Below are the code and all the weights of a small trained network. Each question names an input and a class and asks about switching units off, where a switched-off unit gives its printed mean instead of its output.

import numpy as np


def w(rows, s, z=0):
    codes = np.array(rows[::2]) - 128.0
    scale = np.full(codes.shape[1], s)
    scale[-1] = z or s
    return codes * scale


def f(y):
    return np.maximum(y, 0)


def log_softmax(a):
    a = a - a.max(-1, keepdims=True)
    return a - np.log(np.exp(a).sum(-1, keepdims=True))


def net(x, mask):
    res = np.array(x, float).reshape(1, 8) / 4 @ E
    y = f(res @ A[0][:, :-1].T + A[0][:, -1])
    res = res + np.where(mask, y, B[0][:, -1]) @ B[0][:, :-1]
    return log_softmax(res[-1] @ U[:, :-1].T + U[:, -1])


A, B = {}, {}
E = w([
[200,51,190,160,48,98,103,145,166,147,239,31],'x0',
[136,91,116,164,191,174,18,111,173,254,139,207],'x1',
[101,135,122,162,160,172,171,113,122,163,149,134],'x2',
[215,71,78,117,172,132,119,200,59,71,112,119],'x3',
[97,149,227,236,118,124,199,109,188,190,132,103],'x4',
[69,138,142,150,83,165,198,106,132,126,171,79],'x5',
[87,195,147,151,179,96,176,117,148,126,33,212],'x6',
[66,138,78,136,169,208,143,169,48,122,200,132],'x7',
],0.007)
A[0] = w([
[221,80,107,113,94,103,80,139,136,103,134,81,255],'N1',
[138,81,6,55,126,139,103,169,45,93,153,138,229],'N2',
[105,71,127,175,167,193,114,134,92,199,205,129,166],'N3',
[199,82,132,79,156,105,12,106,176,195,134,186,139],'N4',
[91,188,86,126,200,130,165,135,114,80,3,209,195],'N5',
[157,87,157,121,54,109,179,182,105,65,176,17,143],'N6',
[90,160,39,73,144,159,150,150,47,70,127,148,139],'N7',
[68,179,221,165,100,94,169,58,166,133,68,153,199],'N8',
[69,153,141,196,154,181,170,104,159,194,167,144,218],'N9',
[99,168,38,55,152,160,138,167,74,60,90,149,154],'N10',
[56,151,200,166,31,118,176,67,177,132,166,76,129],'N11',
[124,91,158,145,63,96,160,137,118,111,163,36,178],'N12',
[175,91,164,130,96,139,158,143,94,67,155,43,119],'N13',
[154,142,84,107,106,117,138,145,138,59,133,60,190],'N14',
],0.007,0.0033)
B[0] = w([
[224,64,198,173,58,112,105,143,149,116,168,92,204],'N1',
[140,50,102,135,131,155,53,68,103,98,196,130,225],'N2',
[97,152,71,202,160,180,105,212,126,144,206,156,182],'N3',
[188,62,105,175,49,142,72,98,173,199,99,177,198],'N4',
[158,102,99,78,253,24,166,159,95,132,36,221,248],'N5',
[183,118,214,120,65,99,175,195,80,53,221,27,211],'N6',
[72,93,70,27,185,151,80,65,69,92,160,139,208],'N7',
[104,211,179,60,143,118,230,87,226,164,82,120,209],'N8',
[43,197,64,177,182,199,168,151,163,156,127,133,193],'N9',
[88,84,83,55,170,102,81,69,44,76,120,149,220],'N10',
[64,173,195,89,83,199,194,19,160,126,145,104,207],'N11',
[139,166,206,110,72,126,214,175,99,101,209,102,195],'N12',
[174,106,169,126,114,97,176,205,98,80,158,104,185],'N13',
[148,102,123,75,117,122,134,133,93,68,179,118,181],'N14',
],0.0067,0.013)
U = w([
[178,126,184,116,65,113,178,234,85,33,223,17,84],'0',
[48,225,166,102,91,175,207,21,202,164,140,88,46],'1',
[56,173,69,233,168,213,113,242,136,185,192,150,254],'2',
[134,168,120,88,192,25,209,180,133,131,5,190,53],'3',
[219,60,130,174,56,110,1,127,180,182,128,158,233],'4',
[90,93,64,57,163,128,54,50,37,69,147,155,118],'5',
],0.007,0.00077)

Each question gives the input, the list of numbers given to net, and the class t.
The units are the neurons (one row each of A and B). Each row of codes is followed by its name. A weight is (code - 128) times the scale printed after its matrix; where a second scale follows, it is the last column's (A, B and U).
mask holds one flag per neuron, in row order. A switched-off neuron (its flag False) gives its mean, the last column of its row in B, instead of its output. The means were averaged over made-up inputs and are rounded, as every weight is.
A unit's drop is (log p(t) with every unit on - log p(t) with that unit switched off) / (log p(t) with every unit on - log p(t) with every unit switched off).
The circuit of an input: a set's keep is (log p(t) with only the set's units on - log p(t) with every unit switched off) / (log p(t) with every unit on - log p(t) with every unit switched off). Starting from the 12 units with the biggest drops (on a tie, the unit counted first), units are removed one at a time, each time the one whose removal leaves the highest keep (on an exact tie, the one counted first), for as long as the keep stays at least 0.8.
circuit, biggest first: the units of the circuit, biggest drop first
top k neurons: the k neurons with the biggest drops, biggest first
drop of u: that unit's drop, to one decimal
input [6,7,3,7,0,4,2,1], class 2: circuit, biggest first => N3
input [2,0,4,-6,2,-3,-6,4], class 2: circuit, biggest first => N3, N9
input [5,-8,2,-1,4,-4,8,2], class 1: top 2 neurons => N8, N11
input [5,1,4,3,3,-3,2,-5], class 4: top 3 neurons => N4, N6, N14
input [3,-2,-5,1,0,8,8,6], class 1: top 2 neurons => N1, N11
input [-3,-1,3,1,-5,-6,-2,-8], class 4: circuit, biggest first => N4, N1
input [-7,8,-5,5,7,-2,1,7], class 2: top 3 neurons => N3, N9, N8
input [-8,-5,1,-1,-8,-4,6,-5], class 5: top 2 neurons => N10, N7
input [5,-5,2,-5,-2,7,5,1], class 1: top 2 neurons => N11, N8
input [-5,2,2,-6,0,6,7,-4], class 3: top 4 neurons => N5, N2, N12, N6
input [8,0,4,-6,-5,-6,-2,-3], class 4: top 2 neurons => N4, N8
input [0,7,-2,-5,1,2,5,3], class 2: top 3 neurons => N3, N9, N11
input [-1,5,-1,6,2,1,4,5], class 2: drop of N9 => 0.2
input [-2,3,4,-5,2,-3,7,2], class 3: drop of N6 => 0.0
input [-5,5,5,-7,2,1,-4,6], class 2: drop of N3 => 0.1
input [4,6,-2,2,-4,-6,3,8], class 4: circuit, biggest first => N4
